Below are the code and all the weights of a small trained network. Each question names an input and a target symbol and asks about switching units off, where a switched-off unit gives its printed mean instead of its output.

import numpy as np


def w(rows, s, z=0):
    codes = np.array(rows[::2]) - 128.0
    scale = np.full(codes.shape[1], s)
    scale[-1] = z or s
    return codes * scale


def norm(h):
    return h / np.sqrt((h * h).mean(-1, keepdims=True) + 1e-5)


def f(y):
    return np.maximum(y, 0)


def softmax(a):
    e = np.exp(a - a.max(-1, keepdims=True))
    return e / e.sum(-1, keepdims=True)


def log_softmax(a):
    a = a - a.max(-1, keepdims=True)
    return a - np.log(np.exp(a).sum(-1, keepdims=True))


def net(x, mask):
    ids = ['ΓΘαβεζημξπτω'.index(c) for c in x.split()]
    T = len(ids)
    res = E[ids] + P[:T]
    q, k, v = (norm(res) @ M[0].T for M in (Q, K, V))
    z = softmax(np.where(np.tri(T) > 0, q @ k.T / 2**0.5, -1e9)) @ v
    res = res + np.where(mask[0], z, O[0][:, -1]) @ O[0][:, :-1]
    y = f(norm(res) @ A[0][:, :-1].T + A[0][:, -1])
    res = res + np.where(mask[1:9], y, B[0][:, -1]) @ B[0][:, :-1]
    return log_softmax(norm(res)[-1] @ U[:, :-1].T + U[:, -1])


Q, K, V, O, A, B = {}, {}, {}, {}, {}, {}
E = w([
[121,130,79],'Γ',
[116,128,109],'Θ',
[111,183,144],'α',
[152,134,120],'β',
[111,137,128],'ε',
[155,136,110],'ζ',
[3,83,136],'η',
[120,137,81],'μ',
[116,124,110],'ξ',
[157,137,114],'π',
[116,127,125],'τ',
[111,185,145],'ω',
],0.033)
P = w([
[42,14,229],'0',
[117,173,54],'1',
[114,172,41],'2',
[115,173,45],'3',
[111,172,36],'4',
[110,171,27],'5',
[100,173,28],'6',
[106,164,16],'7',
[101,167,19],'8',
[98,170,17],'9',
[105,171,12],'10',
[102,165,6],'11',
[96,167,2],'12',
[92,169,8],'13',
],0.0049)
Q[0] = w([
[29,253,9],'H1',
[123,70,176],'H1',
],0.014)
K[0] = w([
[59,7,211],'H1',
[128,184,51],'H1',
],0.012)
V[0] = w([
[50,90,254],'H1',
[103,253,140],'H1',
],0.0091)
O[0] = w([
[84,102,194,255],'H1',
[27,250,92,82],'H1',
],0.013,0.0054)
A[0] = w([
[1,142,117,118],'N1',
[123,248,159,90],'N2',
[248,112,165,112],'N3',
[78,54,133,111],'N4',
[132,164,10,39],'N5',
[128,161,159,5],'N6',
[137,108,69,108],'N7',
[66,84,94,72],'N8',
],0.012,0.0029)
B[0] = w([
[111,107,73,254],'N1',
[137,84,62,191],'N2',
[100,78,1,205],'N3',
[167,189,231,214],'N4',
[156,225,208,197],'N5',
[209,187,98,135],'N6',
[116,159,98,174],'N7',
[232,167,197,192],'N8',
],0.009,0.0067)
U = w([
[207,199,97,45],'Γ',
[174,116,177,254],'Θ',
[21,172,93,148],'α',
[137,26,110,130],'β',
[64,145,186,152],'ε',
[175,114,67,62],'ζ',
[10,57,159,75],'η',
[196,238,116,137],'μ',
[189,64,180,106],'ξ',
[153,103,67,96],'π',
[130,79,194,152],'τ',
[36,182,96,83],'ω',
],0.014,0.0042)

Each question gives the input, a string of symbols that net reads in full, and the target symbol t.
The units are the heads (2 rows each of Q, K, V and O) and the neurons (one row each of A and B). Each row of codes is followed by its name. A weight is (code - 128) times the scale printed after its matrix; where a second scale follows, it is the last column's (O, A, B and U).
mask holds one flag per unit, heads first, then neurons. A switched-off unit (its flag False) gives its mean, the last column of its rows in O or B, instead of its output. The means were averaged over made-up inputs and are rounded, as every weight is.
A unit's drop is (log p(t) with every unit on - log p(t) with that unit switched off) / (log p(t) with every unit on - log p(t) with every unit switched off).
The circuit of an input: a set's keep is (log p(t) with only the set's units on - log p(t) with every unit switched off) / (log p(t) with every unit on - log p(t) with every unit switched off). Starting from all 9 units, units are removed one at a time, each time the one whose removal leaves the highest keep (on an exact tie, the one counted first), for as long as the keep stays at least 0.8.
circuit, biggest first: the units of the circuit, biggest drop first
top k neurons: the k neurons with the biggest drops, biggest first
drop of u: that unit's drop, to one decimal
input ω ε ω Γ π β π μ α τ ξ, target ω: circuit, biggest first -> H1
input π β α τ π ξ β η ζ Θ, target Θ: circuit, biggest first -> N8; H1
input ε μ Θ Θ Θ α μ, target ε: circuit, biggest first -> H1; N3; N8
input α β η Θ μ ξ μ μ β, target β: circuit, biggest first -> N5; N8; H1
input μ Θ ε, target μ: circuit, biggest first -> H1; N5
input β α β μ τ, target β: circuit, biggest first -> H1; N3
input μ τ η α, target α: circuit, biggest first -> H1; N2; N4
input η π ω Θ Θ μ τ ξ α β Θ μ α ω, target α: top 2 neurons -> N4; N2
input ξ μ Θ α ξ β ω π π β π ξ Θ Θ, target ξ: drop of H1 -> 0.5
input ω Θ Θ ω ξ μ, target ω: drop of N1 -> 0.0
input ξ Γ π μ β ε μ ζ ζ Γ, target ξ: drop of H1 -> 1.0
